Here is a tiny trained network, its code and every weight. The questions are about switching its units off for an input and a class, where a switched-off unit gives its printed mean instead of its output.

import numpy as np


def w(rows, s, z=0):
    codes = np.array(rows[::2]) - 128.0
    scale = np.full(codes.shape[1], s)
    scale[-1] = z or s
    return codes * scale


def f(y):
    return np.maximum(y, 0)


def log_softmax(a):
    a = a - a.max(-1, keepdims=True)
    return a - np.log(np.exp(a).sum(-1, keepdims=True))


def net(x, mask):
    res = np.array(x, float).reshape(1, 4) / 4 @ E
    y = f(res @ A[0][:, :-1].T + A[0][:, -1])
    res = res + np.where(mask, y, B[0][:, -1]) @ B[0][:, :-1]
    return log_softmax(res[-1] @ U[:, :-1].T + U[:, -1])


A, B = {}, {}
E = w([
[132,102,164,158,84,214],'x0',
[168,103,104,137,214,213],'x1',
[14,189,27,132,116,124],'x2',
[104,217,197,255,180,115],'x3',
],0.0078)
A[0] = w([
[123,212,178,210,92,110,109],'N0',
[138,94,137,94,88,162,124],'N1',
[131,95,92,88,97,148,213],'N2',
[193,120,132,152,151,71,207],'N3',
[165,42,80,68,163,184,254],'N4',
[189,132,226,190,119,138,176],'N5',
[105,122,87,71,143,149,230],'N6',
[103,176,96,121,108,92,127],'N7',
[73,197,128,163,70,101,202],'N8',
[91,214,111,163,231,88,243],'N9',
[57,164,117,177,96,74,227],'N10',
[146,145,129,162,160,242,195],'N11',
[178,104,161,110,178,75,244],'N12',
[121,97,132,74,77,186,234],'N13',
[143,107,125,185,147,254,189],'N14',
[52,204,149,138,101,84,172],'N15',
[139,148,201,135,135,95,212],'N16',
[164,127,222,171,173,191,183],'N17',
[117,121,147,147,157,233,158],'N18',
[118,225,112,166,187,95,180],'N19',
],0.0099,0.0027)
B[0] = w([
[120,49,85,71,134,134,207],'N0',
[165,101,112,184,157,70,179],'N1',
[170,122,129,103,186,114,205],'N2',
[150,116,127,143,79,150,180],'N3',
[178,100,34,52,206,102,254],'N4',
[141,89,119,98,125,200,206],'N5',
[156,132,113,93,174,127,207],'N6',
[98,202,144,106,121,131,186],'N7',
[132,159,32,83,154,96,219],'N8',
[177,103,131,219,49,31,251],'N9',
[85,175,36,98,142,108,229],'N10',
[92,249,189,117,132,238,205],'N11',
[181,119,171,143,56,168,197],'N12',
[181,128,117,143,182,96,212],'N13',
[52,212,168,107,203,221,214],'N14',
[59,197,1,96,154,107,222],'N15',
[171,73,136,136,96,138,183],'N16',
[135,134,127,87,104,230,208],'N17',
[62,232,180,126,170,210,192],'N18',
[138,97,94,191,51,47,223],'N19',
],0.0084,0.009)
U = w([
[167,8,103,87,147,101,188],'0',
[164,102,220,185,86,147,129],'1',
[119,142,112,181,82,43,181],'2',
[39,69,205,180,180,98,3],'3',
[122,77,145,142,102,173,34],'4',
[136,148,130,129,188,117,134],'5',
[80,216,133,76,172,178,120],'6',
],0.011,0.0037)

Each question gives the input, the list of numbers given to net, and the class t.
The units are the neurons (one row each of A and B). Each row of codes is followed by its name. A weight is (code - 128) times the scale printed after its matrix; where a second scale follows, it is the last column's (A, B and U).
mask holds one flag per neuron, in row order. A switched-off neuron (its flag False) gives its mean, the last column of its row in B, instead of its output. The means were averaged over made-up inputs and are rounded, as every weight is.
A unit's drop is (log p(t) with every unit on - log p(t) with that unit switched off) / (log p(t) with every unit on - log p(t) with every unit switched off).
The circuit of an input: a set's keep is (log p(t) with only the set's units on - log p(t) with every unit switched off) / (log p(t) with every unit on - log p(t) with every unit switched off). Starting from the 12 units with the biggest drops (on a tie, the unit counted first), units are removed one at a time, each time the one whose removal leaves the highest keep (on an exact tie, the one counted first), for as long as the keep stays at least 0.8.
circuit, biggest first: the units of the circuit, biggest drop first
unit that matters most: the unit with the biggest drop
k most important neurons: the k neurons with the biggest drops, biggest first
drop of u: that unit's drop, to one decimal
input [5,-7,-8,0], class 1: unit that matters most	N4
input [4,-4,-5,2], class 1: circuit, biggest first	[N4; N15]
input [3,0,-6,-2], class 4: circuit, biggest first	[N8; N17; N12]
input [1,5,1,-6], class 5: 2 most important neurons	[N0; N13]
input [-1,-8,-7,3], class 0: circuit, biggest first	[N0; N5]
input [-2,6,-8,3], class 6: 2 most important neurons	[N14; N11]
input [0,-3,-5,4], class 4: 2 most important neurons	[N4; N17]
input [8,-1,-2,-5], class 5: 2 most important neurons	[N1; N13]
input [-1,4,3,3], class 2: 2 most important neurons	[N9; N19]
input [8,-7,-1,0], class 0: drop of N14	0.2
input [2,-1,6,2], class 2: drop of N9	0.1
input [0,2,8,-6], class 0: drop of N14	0.5
input [2,7,1,-6], class 6: drop of N9	0.1
input [-3,5,8,2], class 2: circuit, biggest first	[N9]
input [3,-8,-6,-2], class 1: circuit, biggest first	[N4; N15]
